Here is a tiny trained network, its code and every weight. The questions are about switching its units off for an input and a class, where a switched-off unit gives its printed mean instead of its output.

import numpy as np


def w(rows, s, z=0):
    codes = np.array(rows[::2]) - 128.0
    scale = np.full(codes.shape[1], s)
    scale[-1] = z or s
    return codes * scale


def norm(h):
    return h / np.sqrt((h * h).mean(-1, keepdims=True) + 1e-5)


def f(y):
    return np.maximum(y, 0)


def log_softmax(a):
    a = a - a.max(-1, keepdims=True)
    return a - np.log(np.exp(a).sum(-1, keepdims=True))


def net(x, mask):
    res = np.array(x, float).reshape(1, 7) / 4 @ E
    u = 0
    for l in range(2):
        y = f(norm(res) @ A[l][:, :-1].T + A[l][:, -1])
        res = res + np.where(mask[u : u + 13], y, B[l][:, -1]) @ B[l][:, :-1]
        u += 13
    return log_softmax(norm(res)[-1] @ U[:, :-1].T + U[:, -1])


A, B = {}, {}
E = w([
[128,129,130],'x0',
[177,147,245],'x1',
[20,2,186],'x2',
[221,52,93],'x3',
[128,128,129],'x4',
[129,128,129],'x5',
[128,128,126],'x6',
],0.0087)
A[0] = w([
[204,75,147,61],'L0N0',
[155,89,96,124],'L0N1',
[97,64,162,107],'L0N2',
[176,78,126,50],'L0N3',
[216,68,118,34],'L0N4',
[81,179,157,27],'L0N5',
[77,124,48,25],'L0N6',
[100,122,56,72],'L0N7',
[67,177,182,69],'L0N8',
[59,193,165,115],'L0N9',
[177,73,130,49],'L0N10',
[175,55,135,124],'L0N11',
[171,140,252,2],'L0N12',
],0.019,0.008)
B[0] = w([
[106,121,80,217],'L0N0',
[121,144,106,209],'L0N1',
[132,139,169,245],'L0N2',
[99,128,85,178],'L0N3',
[72,170,62,220],'L0N4',
[92,159,69,161],'L0N5',
[173,41,83,190],'L0N6',
[187,91,105,196],'L0N7',
[74,121,74,199],'L0N8',
[96,129,58,234],'L0N9',
[88,113,98,184],'L0N10',
[69,142,115,254],'L0N11',
[216,4,61,226],'L0N12',
],0.021,0.0056)
A[1] = w([
[135,66,211,72],'L1N0',
[171,137,91,149],'L1N1',
[176,226,53,211],'L1N2',
[212,248,161,185],'L1N3',
[157,184,108,254],'L1N4',
[114,157,154,86],'L1N5',
[107,40,142,173],'L1N6',
[120,127,185,86],'L1N7',
[11,87,207,167],'L1N8',
[196,117,72,243],'L1N9',
[59,44,112,205],'L1N10',
[95,174,213,57],'L1N11',
[107,163,180,68],'L1N12',
],0.014,0.0032)
B[1] = w([
[84,182,81,138],'L1N0',
[135,100,213,189],'L1N1',
[100,173,213,243],'L1N2',
[83,150,254,162],'L1N3',
[96,194,187,182],'L1N4',
[142,150,84,129],'L1N5',
[172,161,174,195],'L1N6',
[136,147,141,130],'L1N7',
[144,226,212,182],'L1N8',
[159,85,188,249],'L1N9',
[171,183,209,255],'L1N10',
[145,93,59,131],'L1N11',
[113,155,83,130],'L1N12',
],0.009,0.0099)
U = w([
[57,118,47,95],'0',
[224,10,134,253],'1',
[137,163,253,51],'2',
],0.02,0.00055)

Each question gives the input, the list of numbers given to net, and the class t.
The units are the neurons (one row each of A and B). Each row of codes is followed by its name. A weight is (code - 128) times the scale printed after its matrix; where a second scale follows, it is the last column's (A, B and U).
mask holds one flag per neuron, layer by layer. A switched-off neuron (its flag False) gives its mean, the last column of its row in B, instead of its output. The means were averaged over made-up inputs and are rounded, as every weight is.
A unit's drop is (log p(t) with every unit on - log p(t) with that unit switched off) / (log p(t) with every unit on - log p(t) with every unit switched off).
The circuit of an input: a set's keep is (log p(t) with only the set's units on - log p(t) with every unit switched off) / (log p(t) with every unit on - log p(t) with every unit switched off). Starting from the 12 units with the biggest drops (on a tie, the unit counted first), units are removed one at a time, each time the one whose removal leaves the highest keep (on an exact tie, the one counted first), for as long as the keep stays at least 0.8.
circuit, biggest first: the units of the circuit, biggest drop first
top k neurons: the k neurons with the biggest drops, biggest first
top k neurons in layer l: the k neurons of layer l with the biggest drops, biggest first
drop of u: that unit's drop, to one decimal
input [-2,1,3,2,1,-5,-8], class 2: circuit, biggest first -> L0N2
input [-6,-7,7,-1,-2,-8,-7], class 1: top 2 neurons -> L0N6, L0N7
input [-1,1,-6,5,2,-5,-7], class 2: top 2 neurons in layer 1 -> L1N2, L1N4
input [8,2,-8,7,8,1,4], class 2: top 3 neurons -> L0N9, L1N2, L0N12
input [-2,-6,7,-1,-4,-6,2], class 2: top 2 neurons in layer 1 -> L1N10, L1N8
input [-1,7,-8,7,2,1,7], class 2: top 2 neurons in layer 1 -> L1N2, L1N4
input [-8,4,1,-4,5,2,-4], class 0: top 3 neurons in layer 0 -> L0N8, L0N9, L0N5
input [-7,-2,8,7,0,-6,-8], class 2: top 2 neurons in layer 1 -> L1N8, L1N10
input [-2,-1,-4,-3,0,-6,8], class 2: top 2 neurons in layer 0 -> L0N11, L0N4
input [7,-6,5,0,-2,2,5], class 1: top 2 neurons in layer 0 -> L0N6, L0N7
input [-3,8,-1,-3,-5,3,5], class 1: drop of L0N12 -> 1.1
input [0,-8,0,-5,-8,-8,1], class 1: drop of L1N8 -> 0.0
input [6,7,-1,-6,6,3,-4], class 1: drop of L0N11 -> 0.1
input [2,3,-2,-4,-4,-2,3], class 0: top neuron in layer 0 -> L0N9
